Below is a small trained network, with its code and all its weights. Each question gives an input and a class and asks what happens when units are switched off, that is, made to give their printed mean instead of their output.

import numpy as np


def w(rows, s, z=0):
    codes = np.array(rows[::2]) - 128.0
    scale = np.full(codes.shape[1], s)
    scale[-1] = z or s
    return codes * scale


def norm(h):
    return h / np.sqrt((h * h).mean(-1, keepdims=True) + 1e-5)


def f(y):
    return np.maximum(y, 0)


def log_softmax(a):
    a = a - a.max(-1, keepdims=True)
    return a - np.log(np.exp(a).sum(-1, keepdims=True))


def net(x, mask):
    res = np.array(x, float).reshape(1, 8) / 4 @ E
    u = 0
    for l in range(2):
        y = f(norm(res) @ A[l][:, :-1].T + A[l][:, -1])
        res = res + np.where(mask[u : u + 15], y, B[l][:, -1]) @ B[l][:, :-1]
        u += 15
    return log_softmax(norm(res)[-1] @ U[:, :-1].T + U[:, -1])


A, B = {}, {}
E = w([
[128,127,130,129,128,130],'x0',
[254,201,128,164,92,141],'x1',
[128,128,127,126,128,127],'x2',
[127,130,127,130,128,126],'x3',
[128,128,128,130,128,128],'x4',
[119,84,176,95,14,149],'x5',
[129,126,129,128,127,130],'x6',
[137,179,255,59,187,135],'x7',
],0.00066)
A[0] = w([
[58,63,172,92,55,198,110],'0.n0',
[212,212,245,63,162,153,59],'0.n1',
[151,167,158,157,155,122,2],'0.n2',
[121,124,139,97,57,137,149],'0.n3',
[70,139,95,138,213,70,111],'0.n4',
[35,113,133,77,183,97,103],'0.n5',
[115,144,93,171,123,208,172],'0.n6',
[122,180,191,130,194,73,107],'0.n7',
[247,202,115,200,169,206,108],'0.n8',
[183,200,95,203,222,153,133],'0.n9',
[135,165,239,90,170,94,156],'0.n10',
[177,165,232,109,156,97,80],'0.n11',
[67,72,175,89,31,209,118],'0.n12',
[170,167,32,160,72,180,129],'0.n13',
[215,146,134,97,34,163,93],'0.n14',
],0.0014,0.00099)
B[0] = w([
[152,149,69,60,156,47,232],'0.n0',
[43,148,42,106,75,183,242],'0.n1',
[177,137,73,30,161,176,134],'0.n2',
[124,82,145,130,60,138,196],'0.n3',
[144,34,149,198,103,172,202],'0.n4',
[202,47,153,197,153,118,210],'0.n5',
[124,88,162,106,122,65,186],'0.n6',
[156,44,92,89,121,185,194],'0.n7',
[138,155,88,65,151,19,244],'0.n8',
[133,121,97,34,142,33,233],'0.n9',
[137,137,140,55,140,232,239],'0.n10',
[65,151,47,96,85,190,202],'0.n11',
[161,138,64,44,142,22,244],'0.n12',
[165,73,209,164,139,77,224],'0.n13',
[101,136,154,248,92,154,211],'0.n14',
],0.0013,0.0011)
A[1] = w([
[174,147,124,164,112,121,75],'1.n0',
[221,196,162,140,125,149,128],'1.n1',
[93,81,151,110,132,104,126],'1.n2',
[149,111,189,81,107,144,105],'1.n3',
[132,128,183,70,99,157,104],'1.n4',
[148,138,71,152,112,148,111],'1.n5',
[126,112,86,189,133,142,79],'1.n6',
[123,178,172,135,205,143,183],'1.n7',
[177,146,145,81,76,81,96],'1.n8',
[64,130,147,80,150,148,180],'1.n9',
[139,136,57,150,94,179,203],'1.n10',
[131,92,98,170,129,101,62],'1.n11',
[84,111,87,106,224,89,185],'1.n12',
[3,94,167,135,147,105,2],'1.n13',
[58,220,207,74,163,197,53],'1.n14',
],0.0026,0.00085)
B[1] = w([
[161,119,176,137,133,59,158],'1.n0',
[1,95,68,87,101,157,189],'1.n1',
[115,140,62,93,160,125,192],'1.n2',
[87,188,149,156,191,107,178],'1.n3',
[66,186,153,161,175,83,191],'1.n4',
[163,126,206,92,183,126,164],'1.n5',
[79,213,148,100,160,158,164],'1.n6',
[206,31,105,74,52,187,174],'1.n7',
[130,102,132,194,181,199,210],'1.n8',
[216,104,162,151,157,75,205],'1.n9',
[160,118,234,95,155,141,193],'1.n10',
[73,202,79,98,157,162,182],'1.n11',
[86,153,193,194,54,189,255],'1.n12',
[234,222,93,133,110,149,185],'1.n13',
[140,83,68,216,85,71,207],'1.n14',
],0.0017,0.0018)
U = w([
[2,148,45,243,210,189,254],'0',
[229,205,46,207,199,4,123],'1',
[200,5,212,153,231,234,207],'2',
[212,205,30,8,173,212,87],'3',
[51,19,25,62,37,47,32],'4',
[220,74,206,235,12,97,141],'5',
[73,115,231,22,207,17,135],'6',
[50,241,221,99,33,215,28],'7',
],0.0076,0.00072)

Each question gives the input, the list of numbers given to net, and the class t.
The units are the neurons (one row each of A and B). Each row of codes is followed by its name. A weight is (code - 128) times the scale printed after its matrix; where a second scale follows, it is the last column's (A, B and U).
mask holds one flag per neuron, layer by layer. A switched-off neuron (its flag False) gives its mean, the last column of its row in B, instead of its output. The means were averaged over made-up inputs and are rounded, as every weight is.
A unit's drop is (log p(t) with every unit on - log p(t) with that unit switched off) / (log p(t) with every unit on - log p(t) with every unit switched off).
The circuit of an input: a set's keep is (log p(t) with only the set's units on - log p(t) with every unit switched off) / (log p(t) with every unit on - log p(t) with every unit switched off). Starting from the 12 units with the biggest drops (on a tie, the unit counted first), units are removed one at a time, each time the one whose removal leaves the highest keep (on an exact tie, the one counted first), for as long as the keep stays at least 0.8.
circuit, biggest first: the units of the circuit, biggest drop first
k most important neurons: the k neurons with the biggest drops, biggest first
top k neurons in layer l: the k neurons of layer l with the biggest drops, biggest first
drop when u is switched off: that unit's drop, to one decimal
input [-3,-1,-5,2,-1,0,8,-7], class 0: top 4 neurons in layer 1 : 1.n11, 1.n6, 1.n7, 1.n14
input [7,-6,8,-6,-1,-1,-7,0], class 0: top neuron in layer 1 : 1.n12
input [2,-2,-2,5,1,8,-7,4], class 6: circuit, biggest first : 1.n12, 0.n12, 1.n3
input [-1,7,-4,-8,6,-1,6,1], class 3: circuit, biggest first : 1.n1, 1.n12
input [2,1,-2,-8,3,-2,2,7], class 3: 2 most important neurons : 0.n10, 0.n1
input [-5,8,1,2,-7,-1,-5,5], class 3: circuit, biggest first : 1.n12, 1.n1
input [-3,7,3,7,-1,-4,4,1], class 3: circuit, biggest first : 1.n1, 1.n14
input [5,4,2,7,-3,0,-1,7], class 3: 2 most important neurons : 1.n12, 1.n7
input [7,6,8,0,-2,-2,-2,8], class 3: 3 most important neurons : 1.n12, 1.n7, 1.n14
input [-6,2,4,-1,0,1,2,6], class 7: top 2 neurons in layer 0 : 0.n10, 0.n12
input [-6,-3,-3,4,-8,-3,-8,5], class 2: top 2 neurons in layer 0 : 0.n7, 0.n10
input [-2,8,7,-2,7,5,4,6], class 7: drop when 1.n1 is switched off : 0.2
input [8,5,-6,-2,-2,3,-1,3], class 7: drop when 1.n6 is switched off : 0.0
input [4,-3,7,-8,-4,-1,2,3], class 2: drop when 1.n9 is switched off : 0.1
input [-2,3,8,6,-5,-7,1,7], class 3: most important neuron : 1.n7
input [7,0,8,-8,4,-6,-7,3], class 2: drop when 1.n12 is switched off : 0.3
